Here is a tiny trained network, its code and every weight. The questions are about switching its units off for an input and a target symbol, where a switched-off unit gives its printed mean instead of its output.

import numpy as np


def w(rows, s, z=0):
    codes = np.array(rows[::2]) - 128.0
    scale = np.full(codes.shape[1], s)
    scale[-1] = z or s
    return codes * scale


def norm(h):
    return h / np.sqrt((h * h).mean(-1, keepdims=True) + 1e-5)


def f(y):
    return y / 2 * (1 + np.tanh(0.7978845608 * (y + 0.044715 * y**3)))


def softmax(a):
    e = np.exp(a - a.max(-1, keepdims=True))
    return e / e.sum(-1, keepdims=True)


def log_softmax(a):
    a = a - a.max(-1, keepdims=True)
    return a - np.log(np.exp(a).sum(-1, keepdims=True))


def net(x, mask):
    ids = ['αγδζηθλμξπστφψω'.index(c) for c in x.split()]
    T = len(ids)
    res = E[ids] + P[:T]
    u = 0
    for l in range(2):
        q, k, v = (norm(res) @ M[l].T for M in (Q, K, V))
        z = softmax(np.where(np.tri(T) > 0, q @ k.T / 4**0.5, -1e9)) @ v
        res = res + np.where(mask[u], z, O[l][:, -1]) @ O[l][:, :-1]
        u += 1
        y = f(norm(res) @ A[l][:, :-1].T + A[l][:, -1])
        res = res + np.where(mask[u : u + 4], y, B[l][:, -1]) @ B[l][:, :-1]
        u += 4
    return log_softmax(norm(res)[-1] @ U[:, :-1].T + U[:, -1])


Q, K, V, O, A, B = {}, {}, {}, {}, {}, {}
E = w([
[172,120,99,118],'α',
[129,161,166,157],'γ',
[107,137,181,81],'δ',
[100,240,173,119],'ζ',
[134,131,144,175],'η',
[177,211,175,100],'θ',
[176,206,187,114],'λ',
[83,144,135,125],'μ',
[89,149,6,127],'ξ',
[163,132,158,144],'π',
[118,128,153,195],'σ',
[154,124,87,12],'τ',
[103,217,184,117],'φ',
[43,106,93,139],'ψ',
[81,117,73,184],'ω',
],0.023)
P = w([
[99,164,70,143],'0',
[73,102,151,97],'1',
[172,102,179,85],'2',
[141,166,47,193],'3',
[101,88,167,88],'4',
[185,112,166,107],'5',
[166,230,62,143],'6',
[128,70,176,112],'7',
[234,250,211,3],'8',
],0.0077)
Q[0] = w([
[90,126,169,146],'L0H0',
[132,167,1,155],'L0H0',
[62,87,250,209],'L0H0',
[61,166,213,57],'L0H0',
],0.0057)
K[0] = w([
[88,84,89,89],'L0H0',
[155,148,2,153],'L0H0',
[60,143,210,71],'L0H0',
[56,55,98,151],'L0H0',
],0.009)
V[0] = w([
[88,79,108,228],'L0H0',
[80,26,117,173],'L0H0',
[135,97,180,80],'L0H0',
[204,30,1,156],'L0H0',
],0.0082)
O[0] = w([
[105,111,1,180,97],'L0H0',
[192,127,145,167,83],'L0H0',
[90,93,155,150,133],'L0H0',
[115,37,77,107,2],'L0H0',
],0.0086,0.0072)
A[0] = w([
[11,137,45,131,176],'L0N0',
[138,144,167,49,184],'L0N1',
[189,4,141,55,56],'L0N2',
[188,51,109,132,4],'L0N3',
],0.015,0.0034)
B[0] = w([
[170,113,184,132,218],'L0N0',
[129,119,158,201,254],'L0N1',
[246,135,124,71,157],'L0N2',
[131,103,160,122,133],'L0N3',
],0.012,0.0076)
Q[1] = w([
[3,90,23,115],'L1H0',
[182,169,186,128],'L1H0',
[238,152,59,106],'L1H0',
[45,152,58,98],'L1H0',
],0.0065)
K[1] = w([
[78,182,53,197],'L1H0',
[64,66,129,81],'L1H0',
[196,130,104,158],'L1H0',
[255,128,139,121],'L1H0',
],0.01)
V[1] = w([
[157,67,182,122],'L1H0',
[54,82,189,196],'L1H0',
[151,148,9,120],'L1H0',
[122,171,127,100],'L1H0',
],0.012)
O[1] = w([
[249,117,52,206,165],'L1H0',
[112,93,180,250,182],'L1H0',
[97,127,123,50,2],'L1H0',
[174,128,131,53,137],'L1H0',
],0.012,0.01)
A[1] = w([
[100,115,89,160,101],'L1N0',
[201,125,136,252,228],'L1N1',
[123,119,172,89,94],'L1N2',
[101,150,99,117,3],'L1N3',
],0.013,0.0055)
B[1] = w([
[114,169,120,196,126],'L1N0',
[160,136,34,2,251],'L1N1',
[220,222,131,152,125],'L1N2',
[139,152,158,155,122],'L1N3',
],0.009,0.022)
U = w([
[197,136,157,62,78],'α',
[153,170,210,102,33],'γ',
[200,158,232,254,204],'δ',
[87,244,177,129,58],'ζ',
[125,136,140,37,114],'η',
[115,190,149,65,88],'θ',
[87,170,145,75,207],'λ',
[90,242,111,152,168],'μ',
[92,123,111,74,252],'ξ',
[129,63,205,157,212],'π',
[131,171,35,153,69],'σ',
[125,186,65,112,183],'τ',
[110,144,184,92,207],'φ',
[194,122,59,210,210],'ψ',
[138,143,198,187,117],'ω',
],0.0091,0.0037)

Each question gives the input, a string of symbols that net reads in full, and the target symbol t.
The units are the heads (4 rows each of Q, K, V and O) and the neurons (one row each of A and B). Each row of codes is followed by its name. A weight is (code - 128) times the scale printed after its matrix; where a second scale follows, it is the last column's (O, A, B and U).
mask holds one flag per unit, layer by layer, with each layer's heads first. A switched-off unit (its flag False) gives its mean, the last column of its rows in O or B, instead of its output. The means were averaged over made-up inputs and are rounded, as every weight is.
A unit's drop is (log p(t) with every unit on - log p(t) with that unit switched off) / (log p(t) with every unit on - log p(t) with every unit switched off).
The circuit of an input: a set's keep is (log p(t) with only the set's units on - log p(t) with every unit switched off) / (log p(t) with every unit on - log p(t) with every unit switched off). Starting from all 10 units, units are removed one at a time, each time the one whose removal leaves the highest keep (on an exact tie, the one counted first), for as long as the keep stays at least 0.8.
units of the circuit, in order: the units of the circuit, biggest drop first
unit that matters most: the unit with the biggest drop
top k neurons: the k neurons with the biggest drops, biggest first
top k neurons in layer l: the k neurons of layer l with the biggest drops, biggest first
drop of u: that unit's drop, to one decimal
input φ ψ δ φ φ, target δ: units of the circuit, in order : (L1H0)
input ψ ψ θ, target ψ: top 2 neurons : (L0N0; L1N1)
input α φ ψ δ, target ψ: units of the circuit, in order : (L1H0; L0N0)
input σ δ δ λ θ, target δ: units of the circuit, in order : (L1H0; L0N1)
input ξ σ θ ψ μ, target ψ: top 2 neurons : (L0N0; L0N2)
input η ψ λ, target ψ: units of the circuit, in order : (L0N0; L1H0; L0H0)
input ψ π π π γ, target ψ: units of the circuit, in order : (L1H0; L1N1; L0N0)
input σ δ φ σ μ, target δ: top 2 neurons in layer 0 : (L0N2; L0N1)
input τ α δ δ σ σ γ ψ ψ, target ψ: top 2 neurons : (L1N1; L0N2)
input η ψ γ δ μ δ π δ φ, target δ: top 3 neurons in layer 0 : (L0N1; L0N2; L0N0)
input α ψ θ, target ψ: top 2 neurons : (L0N0; L0N1)
input μ φ σ λ σ π μ δ, target δ: top 2 neurons : (L0N2; L0N1)
input λ ψ θ δ, target ψ: top 2 neurons in layer 0 : (L0N0; L0N1)
input φ ψ ψ σ ψ γ, target ψ: unit that matters most : L0N0
input σ ψ φ, target ψ: top 3 neurons : (L0N0; L1N1; L0N1)
input σ π σ π π γ α ψ σ, target ψ: top 2 neurons in layer 0 : (L0N0; L0N2)
input ψ γ γ ψ ψ φ, target ψ: drop of L1H0 : 0.6
input μ ζ ψ ζ δ δ λ ψ ψ, target ψ: drop of L1N1 : 0.3
input φ ψ ξ φ δ δ, target δ: drop of L0H0 : 0.1
